Each row has a name. After each piece below comes the name of the row it's from, unless a question asks for something else. Each question is about the rows just above it.

zazun: [140 117 106 156  69 162 164 215  85  85 133 127 162 105 117 133 106 158
 119 193 190 127 123 108 117 104 142 104  95 103 171 152 154 133  84 135
 124 127]
duri: [147 152 136 115 165 107  89 111 136 145 157 118  98 105 119 143 136 116
 164 104 101 113 133 112 126 168 138 150 149 126 107 112 109 106 153 176
 146 114]
gav: [125 139 140  98 169 116 106  72 151 133 119 108  74 166 146 110 158 125
 142 102  85 143 123 173 137 136 149 200 146 129  89  91 108  98 171  95
 133 114]
kadaz: [ 80  94 134 120 113 141 172  81 156 128  62 143 140 203 160  88 138 128
  66 119 116 168 119 191 142  66 106 130 116 152 124 129 137 153 127  15
  96 150]
kave: [147 116 136 115 165 107  89 111 136 145 157 118  98 105 119 143 136 116
 164 104 101 113 133 112 126 168 138 150 149 126 144 132 144 126 110  77
 115 129]
luz: [160 143 118 157 116 120 107 190 100 138 182 140 165  39  91 174  94 123
 158 138 160  83 140  38 112 170 116  56 127 119 158 160 133 143  98 241
 147 126]
nale: [122 141 148  98 184 102  93  52 164 159 126 122  84 153 139 121 154 107
 143  76  73 133 132 154 137 150 127 171 158 144  85  98 102 113 174 118
 134 123]
pemil: [118 128 142 132 152 103 111  91 151 172 133 151 146 111 119 142 117 100
 125  82 105 111 140 101 128 146  89  77 146 155 122 140 118 158 131 160
 129 143]
Where do [125 139 140  98 169 116 106  72 151 133 119 108  74 166 146 110 158 125
 142 102  85 143 123 173 137 136 149 200 146 129  89  91 108  98 171  95
 133 114] appear?  gav
Count of [101] in pemil:  1

bobaz: [212 212 212 212  49 212 212 211  49  49 212]
tepov: [152 152 152 152 103 152 152 151 152 103 152]
Lokat: [133 133 133 133 115 133 133 133 115 115 133]
Vek: [225 225 225 225  23 225 225 224  23  23 225]
tomik: [127 127 127 127 126 127 127 127 126 126 127]
katem: [199 199 200 199  75 199 199 202 203  75 200]
sirof: [ 68  68  68  68 202  68  68  70 202 202  68]
[127 127 127 127 126 127 127 127 126 126 127] is in which row?  tomik
[225 225  23 225] is in which row?  Vek
Give the next 2 entries after [200 199  75 199 199 202 203].  [ 75 200]
Count of [152] in tepov:  8

nis: [127  33 242 231 161  33]
vara: [138 221  34  40  96  97]
Radi: [138 221  34 154 144 158]
Nazuf: [138 221  34  40 162 215]
which: [138 221  34  40  96  97]  vara
Right after [162] comes  [215]
Times [127] occurs in nis:  1
The entry that follows [154]:  [144]
The entry that follows [161]:  [33]
What are the next 2 entries after [221  34 154]?  [144 158]

zave: [126 120 128 120]
tiro: [ 54 220  73  56]
reg: [193  42  52  54]
ledo: [40 40 40 37]
zekov: [128 132 128 125]
dusa: [ 54 220  45  65]
lep: [ 42 193 221  40]
tav: [ 68 170  77  65]
Zokes: [ 58 162  73 127]
fesi: [ 54 220  43  61]
buva: [220  54  45  79]
which: [193  42  52  54]  reg
[ 54 220  45] is in which row?  dusa
which: [ 42 193 221]  lep
Which row holds [ 68 170  77  65]?  tav
Times [40] occurs in ledo:  3

lanop: [ 88 128  75 129 101  92 108 109 132  84 126]
mepub: [157  99 100 157 127 151  99  96  99 182  53]
Guma: [138  64 163  62 118  42 145  99  97 100  71]
lomen: [181 161 181 181 122 143  99 181  44 161  59]
ruva: [180  48 185  45 123 145  99  97  42 164  57]
golit: [114 123 113  98 118 116 119 119 124 114 122]
para: [126 127 127 125 128 128 127 126 127 127 127]
Nokof: [167  41 208  36 133 160 103 100  33 183  53]
Times [181] occurs in lomen:  4
How many times does mepub hold [99]?  3
What are the next 2 entries after [145  99  97  42]?  [164  57]
The entry that follows [164]:  [57]
Times [53] occurs in Nokof:  1
What comes right after [36] in the named rows?  [133]
The entry that follows [180]:  [48]

Suluk: [110 170  83 128  76  49  81 141 185 132 185  97  88 192 121 142 128 181
 156 208  40 116  92  89 111 170  79]
Duva: [108 177  76 128  70  38  78 141 194 129 191  92  82 201 122 144 126 187
 161 218  29 112  88  81 111 173  73]
Tena: [117 125 125 120 106 114  75 150 131 163 170 138 127 136 105 126 155 157
 118 163  94 157 107 159  98 175 110]
numi: [112 149 102 123  87  78  71 148 160 152 184 118 107 167 110 134 145 174
 137 192  61 140  96 126 100 179  91]
maden: [110 151  99 123  82  72  64 150 164 154 190 117 104 172 108 135 146 179
 138 200  53 141  92 126  97 184  87]
babi: [108 195  60 133  63  17  94 132 214 108 186  73  67 221 134 150 109 188
 178 227  17  88  88  46 124 158  66]
pino: [108 201  55 135  61  10  98 130 220 102 185  67 201 122  82 152 104 189
 184 230  12  81  87  36 128 155  64]
which: [154 190 117 104 172 108]  maden
Give the next 2 entries after [174 137 192  61 140  96].  [126 100]
Where do [ 82 201 122] appear?  Duva

